12  24  -31  2  -2  -30
31  41  -45  -6  -3  -39
→ 41, -45

-16  -47  -22  0
-32  -16  -16  6
24  33  -40  45
→ 45, -47

3  1  -1  -17  40  4  -6 → 40, -17

-37  -37  -2  37
0  -24  -8  -11
16  -46  3  -27
→ 37, -46

39  -6  -3  -25  -48 → 39, -48

18  -10  16  -47  31
-19  -40  6  43  -3
6  7  3  -3  -1
→ 43, -47
---
[ 12 -16  50 -14  -2] >> 12, -2

[ 42  -5 -13   1] >> 42, 1

[-10   0  -7 -44  -3  -5] >> -10, -5

[[  9 -17   2  -9  15]
 [  5 -21  -7 -27  41]] >> 9, 41

[41 -9 30 46 15 37] >> 41, 37

[ 21 -25  31 -17  24  45   1] >> 21, 1

[-33 -23 -21 -43] >> -33, -43

[ 18 -46  -8  29] >> 18, 29
---
{"in": [[-11, -11, -10, 7, 0, -12], [5, -42, -2, -44, 41, -51]], "out": 0}
{"in": [-14, 1, 34, 30, -12, 2, -43], "out": -12}
{"in": [30, 22, -7, 20, 4, 47], "out": 4}
{"in": [15, 5, 43, -9, -12, 51], "out": -12}
{"in": [-4, 15, 31, -44, 6, -24, -41], "out": 6}
{"in": [[-10, 8, -4, -3, 23, 2], [-6, 10, 4, 2, -9, 8], [35, -29, 45, -18, -22, -17]], "out": 23}
---
array([3075, 5816, 5926, 6753, 8160, 5317, 1200]) result: 6753

array([4373, 3224, 8858, 8108, 8673]) result: 8858

array([  2,  -6,  32,  25,  34,  21, -32]) result: 25

array([7585, 4441, 3594, 6600, 2070, 9406, 8302]) result: 6600

array([2725, 8177, 5882, 1880, 3481, 4448, 8662]) result: 1880

array([3, 8, 0, 1, 2, 5, 8]) result: 1

array([ 4, 27, 85, 34, 89]) result: 85

array([237, 204, 873, 740, 614, 457,  51]) result: 740

array([[ 196,  -71,  631,  895,  214],
       [ 115, -932,  483,  658,  651],
       [ 259,  442,  -52,  447,  700]]) result: 483

array([  33,  664, -966,   -7,  303]) result: -966
---
-3  -20  35  10  -11  0  -39 -> -3

28  -35  26  -37  -44  -40  6 -> -35

-16  4  -46  -8  24  -18  18 -> -8

-2  9  -4  -2  7
-20  -30  -30  -29  -29
-38  -23  -25  -40  -22
-> -23

-38  -7  -32  7  -5 -> -7

29  -3  -46  -21  5 -> -3
---
[[-924 -290  -86  126  -44 -250  140  -48 -332]
 [-947 -216  -36  130  -84 -216  285  -75 -471]
 [ 351  251  168 -579 -183  324 -154 -226  452]
 [  23  -79 -150   55  177  254   12  266  115]
 [-288   21  248   57   63 -155  -55  287 -249]
 [ 669  534   94  -33  -59  611   41  120  181]
 [ 142   94 -341  367  397  227 -207  584 -161]
 [ 433  128 -148 -681  -89  209 -622  454  476]
 [-890 -208  -75  212  -81 -231  221 -130 -457]] ==> -86

[[5 5 5 5 4 4 3 4 4 4 5]
 [7 7 6 4 3 5 4 4 4 6 4]
 [4 4 4 5 5 5 3 5 4 4 4]
 [2 3 3 5 6 4 4 5 5 4 4]
 [6 6 5 4 4 5 5 4 4 5 5]
 [5 5 4 4 4 4 6 4 4 4 4]
 [8 4 6 2 2 5 4 4 4 7 5]] ==> 5

[[699 719 558 795 428 330 604 374 322]
 [395 519 481 643 668 430 543 583 397]
 [508 598 436 650 470 395 606 430 207]
 [433 469 405 536 511 414 629 386 475]
 [400 348 480 536 514 437 434 322 586]
 [421 476 436 557 551 456 490 506 376]
 [318 278 446 325 520 628 362 520 659]
 [419 365 474 369 479 552 296 563 505]] ==> 558

[[183  42 168  58 168 197 170]
 [233 131  79 187 141 183 174]
 [ 79 133 199 115 137 208  93]
 [106 168  86 191 149 241 150]
 [ 81 190 240 132  72 181 102]
 [215 172 200 198  41  73 184]
 [ 59 123 180 221 122  30 219]] ==> 168

[[133 107  33 143 194 123  91]
 [166 152 152 143 131 161 154]
 [156 110  73 138 173 122  99]
 [139 128 120 144 140 144 120]
 [115 126 154 144 114 135 120]
 [109  95 157  87 137  93 117]
 [130 110 110 132 149 128 110]
 [105  83  72 138 184 106  51]] ==> 33

[[6926 7629 4821 6839 3535 4684 4875 4917 4952 5033 5950 1384 1052 1998
  8498]
 [3630 5849 4019 2762 4252 4700 3802 4904 2938 3059 5429 6098 7229 3153
  6901]
 [2975 6357 2197 4976 2981 4084 5030 3904 6467 6441 4134 3980 2277 2438
  9172]
 [1326 1637 3076 2475 4701 3909 4313 3548 5044 4924 2476 6984 6344 6273
  1766]
 [5431 2892 5514 5062 5051 4381 4465 4352 4328 4277 3999 3642 3744 5824
  1199]] ==> 4821

[[450 467 524 883 725 671 390 594 431 691 501 159 789]
 [542 632 467 763 627 621 660 670 784 569 696 401 851]
 [747 488 383 337 424 650 866 619 719 414 516 723 584]
 [706 672 461 511 572 546 614 428 719 460 427 361 541]
 [300 607 764 761 565 571 726 666 710 886 514 638 775]
 [405 664 745 594 498 547 315 538 397 785 479 789 377]] ==> 524
---
[[-42 -10 -39 -42  20]
 [ 19  28  19  27 -19]] -> -42, -19

[[-14 -26 -23  12 -28  -4 -50]
 [ -2   4   3  -4   6  30 -26]] -> -14, -26

[ 11  49   8  -1 -41] -> 11, -41

[-51 -42  12  42   5] -> -51, 5

[ 14  12  -6 -45  42 -31 -10] -> 14, -10

[[ -9  -8  10   9 -20]
 [ 49  50 -38 -45   9]
 [ 40  40 -42 -43 -11]] -> -9, -11

[ 15 -45  23   4] -> 15, 4

[[ -1 -51  -2  -1 -29  -2]
 [ -1 -39   0  -2 -15   1]] -> -1, 1

[-40   8 -32  43] -> -40, 43

[ -7  -9  -2   8 -10   7 -50] -> -7, -50
---
-39  -27  -51  2  18  -2  11 Out: -51
-47  -25  -9  -8  23  5 Out: -9
-22  -39  -23  11  36  31  1 Out: -23
-3  -23  -49  -13  35  38 Out: -49
14  39  10  7 Out: 10
5  -1  36  12  -18  -29  -22 Out: 36
48  37  -22  -17  -49 Out: -22
31  -28  41  43 Out: 41
15  19  -37  -41  6  3  -15 Out: -37
